Here is a tiny trained network, its code and every weight. The questions are about switching its units off for an input and a class, where a switched-off unit gives its printed mean instead of its output.

import numpy as np


def w(rows, s, z=0):
    codes = np.array(rows[::2]) - 128.0
    scale = np.full(codes.shape[1], s)
    scale[-1] = z or s
    return codes * scale


def f(y):
    return np.maximum(y, 0)


def log_softmax(a):
    a = a - a.max(-1, keepdims=True)
    return a - np.log(np.exp(a).sum(-1, keepdims=True))


def net(x, mask):
    res = np.array(x, float).reshape(1, 7) / 4 @ E
    y = f(res @ A[0][:, :-1].T + A[0][:, -1])
    res = res + np.where(mask, y, B[0][:, -1]) @ B[0][:, :-1]
    return log_softmax(res[-1] @ U[:, :-1].T + U[:, -1])


A, B = {}, {}
E = w([
[149,95,94,20,87,176],'x0',
[66,190,108,55,150,36],'x1',
[170,68,28,146,165,81],'x2',
[157,91,191,94,243,129],'x3',
[40,8,153,131,103,117],'x4',
[143,123,140,125,112,113],'x5',
[127,128,128,128,129,129],'x6',
],0.013)
A[0] = w([
[153,61,54,157,162,54,69],'n1',
[44,44,170,117,99,107,56],'n2',
[82,157,199,128,107,155,73],'n3',
[108,153,91,151,81,142,35],'n4',
[92,148,115,179,133,126,48],'n5',
[144,114,181,123,182,115,59],'n6',
[171,98,107,155,123,103,95],'n7',
[80,167,104,115,168,82,97],'n8',
[71,54,127,120,112,124,92],'n9',
[101,139,126,64,158,39,86],'n10',
[120,156,173,133,115,161,112],'n11',
[179,121,75,138,141,95,100],'n12',
[187,103,159,185,132,178,115],'n13',
[94,160,173,116,99,124,95],'n14',
[118,135,175,135,111,171,43],'n15',
[88,167,118,101,134,94,96],'n16',
[105,154,164,251,167,60,42],'n17',
[118,122,96,86,94,148,21],'n18',
[132,98,24,136,136,116,137],'n19',
[84,155,140,130,136,58,123],'n20',
[81,103,143,174,136,124,19],'n21',
[145,167,100,145,90,126,70],'n22',
[89,135,136,84,125,83,107],'n23',
[162,81,148,84,205,126,97],'n24',
[72,89,135,109,125,137,69],'n25',
[101,149,115,38,154,58,119],'n26',
[149,95,89,8,105,180,4],'n27',
[135,118,178,103,172,128,13],'n28',
[110,85,105,135,132,109,100],'n29',
[155,84,134,185,114,197,79],'n30',
[151,178,153,118,121,145,57],'n31',
[78,174,209,104,87,175,48],'n32',
[180,88,153,153,127,184,58],'n33',
[84,149,61,168,43,124,80],'n34',
[153,128,152,90,236,145,59],'n35',
[206,202,94,103,155,146,112],'n36',
],0.015,0.0036)
B[0] = w([
[101,122,155,87,240,116,227],'n1',
[180,217,132,209,142,107,252],'n2',
[113,112,126,95,231,119,201],'n3',
[70,109,140,140,62,62,183],'n4',
[131,156,153,82,87,145,169],'n5',
[66,97,162,144,38,75,181],'n6',
[109,108,118,86,181,112,173],'n7',
[131,107,81,140,122,168,193],'n8',
[174,221,147,201,115,98,223],'n9',
[137,67,93,156,123,145,215],'n10',
[130,123,111,110,172,102,180],'n11',
[116,128,164,119,224,98,184],'n12',
[135,96,38,131,109,143,220],'n13',
[124,94,113,97,187,102,182],'n14',
[124,81,128,93,181,103,176],'n15',
[140,92,75,161,119,139,182],'n16',
[192,182,176,2,59,244,246],'n17',
[146,137,180,93,98,144,171],'n18',
[102,118,152,95,209,94,212],'n19',
[159,79,97,132,113,181,197],'n20',
[149,161,154,148,117,160,179],'n21',
[94,130,147,163,91,96,178],'n22',
[147,97,82,145,123,161,186],'n23',
[72,104,170,125,54,64,207],'n24',
[177,193,116,158,127,113,189],'n25',
[145,86,50,142,111,183,221],'n26',
[174,160,190,38,86,242,228],'n27',
[64,127,143,139,89,86,172],'n28',
[154,160,144,147,189,97,176],'n29',
[156,60,38,143,120,170,224],'n30',
[153,170,104,154,171,82,175],'n31',
[97,105,139,92,254,74,222],'n32',
[135,82,55,148,104,152,205],'n33',
[34,79,159,132,38,65,238],'n34',
[81,115,161,148,60,80,211],'n35',
[197,229,147,230,141,82,230],'n36',
],0.0091,0.017)
U = w([
[146,43,4,144,98,181,81],'0',
[100,98,149,63,229,97,253],'1',
[185,223,140,215,112,104,98],'2',
[33,82,177,118,14,78,45],'3',
[169,147,189,3,63,233,155],'4',
],0.013,0.0024)

Each question gives the input, the list of numbers given to net, and the class t.
The units are the neurons (one row each of A and B). Each row of codes is followed by its name. A weight is (code - 128) times the scale printed after its matrix; where a second scale follows, it is the last column's (A, B and U).
mask holds one flag per neuron, in row order. A switched-off neuron (its flag False) gives its mean, the last column of its row in B, instead of its output. The means were averaged over made-up inputs and are rounded, as every weight is.
A unit's drop is (log p(t) with every unit on - log p(t) with that unit switched off) / (log p(t) with every unit on - log p(t) with every unit switched off).
unit that matters most: the unit with the biggest drop
top k neurons: the k neurons with the biggest drops, biggest first
drop of u: that unit's drop, to one decimal
input [-3,7,-7,1,-7,-5,3], class 0: top neuron => [n26]
input [5,-3,-5,3,-5,-8,8], class 1: top 2 neurons => [n17 n2]
input [-7,-4,-8,5,4,8,3], class 1: top 3 neurons => [n32 n3 n27]
input [-7,-7,-5,-5,8,4,8], class 2: top 2 neurons => [n2 n9]
input [-4,-1,-7,-8,0,-1,0], class 3: top 4 neurons => [n34 n4 n1 n22]
input [-4,0,3,7,6,8,-7], class 3: top 2 neurons => [n24 n6]
input [-1,6,-7,-3,-1,-3,1], class 1: top 3 neurons => [n32 n3 n30]
input [-8,-5,-5,-8,-2,-2,3], class 3: top 4 neurons => [n34 n4 n27 n22]
input [-7,-4,-6,1,7,8,4], class 2: top 3 neurons => [n2 n27 n9]
input [4,-1,-7,0,-8,-1,6], class 2: top 3 neurons => [n36 n1 n19]
input [-6,-5,-8,-3,7,-6,1], class 1: top 2 neurons => [n32 n3]
input [6,-6,-3,-4,-3,6,-4], class 0: top 4 neurons => [n17 n30 n33 n13]
input [-6,2,7,0,5,8,-8], class 1: drop of n1 => 2.8
input [0,7,-7,-2,1,8,5], class 0: unit that matters most => n26
input [1,-4,6,6,7,8,-6], class 2: drop of n9 => 0.8
input [-3,8,4,-8,-4,5,3], class 0: drop of n16 => 0.3
